Here is a tiny trained network, its code and every weight. The questions are about switching its units off for an input and a class, where a switched-off unit gives its printed mean instead of its output.

import numpy as np


def w(rows, s, z=0):
    codes = np.array(rows[::2]) - 128.0
    scale = np.full(codes.shape[1], s)
    scale[-1] = z or s
    return codes * scale


def f(y):
    return np.maximum(y, 0)


def log_softmax(a):
    a = a - a.max(-1, keepdims=True)
    return a - np.log(np.exp(a).sum(-1, keepdims=True))


def net(x, mask):
    res = np.array(x, float).reshape(1, 3) / 4 @ E
    y = f(res @ A[0][:, :-1].T + A[0][:, -1])
    res = res + np.where(mask, y, B[0][:, -1]) @ B[0][:, :-1]
    return log_softmax(res[-1] @ U[:, :-1].T + U[:, -1])


A, B = {}, {}
E = w([
[116,40,173,154],'x0',
[119,127,44,248],'x1',
[83,123,194,143],'x2',
],0.016)
A[0] = w([
[218,123,213,47,165],'N1',
[153,193,88,188,182],'N2',
[119,53,190,139,226],'N3',
[122,245,101,168,206],'N4',
[188,170,77,178,49],'N5',
[127,81,125,209,174],'N6',
[36,190,152,178,99],'N7',
[188,127,72,29,111],'N8',
[247,143,60,52,129],'N9',
[165,150,185,113,63],'N10',
[193,134,65,183,103],'N11',
[163,146,111,190,48],'N12',
[98,139,159,54,200],'N13',
[159,170,32,139,125],'N14',
[126,157,71,193,99],'N15',
[161,157,39,106,252],'N16',
[195,107,139,204,170],'N17',
[114,132,68,130,75],'N18',
],0.013,0.0035)
B[0] = w([
[42,143,98,27,248],'N1',
[138,154,62,179,214],'N2',
[75,41,216,149,216],'N3',
[99,181,114,230,211],'N4',
[135,112,40,124,200],'N5',
[178,49,146,189,214],'N6',
[119,180,174,198,171],'N7',
[146,218,175,108,198],'N8',
[208,255,153,103,211],'N9',
[75,89,158,101,167],'N10',
[157,76,65,103,214],'N11',
[77,98,94,124,181],'N12',
[42,161,159,79,207],'N13',
[181,140,44,110,218],'N14',
[120,87,24,177,216],'N15',
[217,225,75,119,214],'N16',
[116,45,78,154,192],'N17',
[161,94,51,72,167],'N18',
],0.0098,0.017)
U = w([
[70,123,133,25,196],'0',
[187,144,147,127,1],'1',
[203,247,114,62,134],'2',
[144,38,125,178,191],'3',
[132,129,188,162,145],'4',
[183,158,158,109,1],'5',
[105,195,105,193,169],'6',
[165,131,16,136,105],'7',
],0.015,0.0077)

Each question gives the input, the list of numbers given to net, and the class t.
The units are the neurons (one row each of A and B). Each row of codes is followed by its name. A weight is (code - 128) times the scale printed after its matrix; where a second scale follows, it is the last column's (A, B and U).
mask holds one flag per neuron, in row order. A switched-off neuron (its flag False) gives its mean, the last column of its row in B, instead of its output. The means were averaged over made-up inputs and are rounded, as every weight is.
A unit's drop is (log p(t) with every unit on - log p(t) with that unit switched off) / (log p(t) with every unit on - log p(t) with every unit switched off).
The circuit of an input: a set's keep is (log p(t) with only the set's units on - log p(t) with every unit switched off) / (log p(t) with every unit on - log p(t) with every unit switched off). Starting from the 12 units with the biggest drops (on a tie, the unit counted first), units are removed one at a time, each time the one whose removal leaves the highest keep (on an exact tie, the one counted first), for as long as the keep stays at least 0.8.
units of the circuit, in order: the units of the circuit, biggest drop first
top k neurons: the k neurons with the biggest drops, biggest first
drop of u: that unit's drop, to one decimal
input [-4,4,6], class 6: units of the circuit, in order -> (N7)
input [0,8,7], class 3: units of the circuit, in order -> (N6 N16)
input [7,-2,7], class 0: top 4 neurons -> (N15 N4 N1 N2)
input [0,-7,-4], class 0: top 4 neurons -> (N1 N16 N13 N10)
input [-1,3,7], class 6: top 2 neurons -> (N7 N11)
input [-7,4,7], class 6: top 2 neurons -> (N7 N4)
input [5,-3,-7], class 2: top 2 neurons -> (N9 N8)
input [-1,0,5], class 4: drop of N1 -> 0.3
input [-5,-1,4], class 6: drop of N9 -> 0.4
input [-3,0,4], class 6: drop of N3 -> 0.1
input [6,-4,-1], class 0: drop of N13 -> 0.0
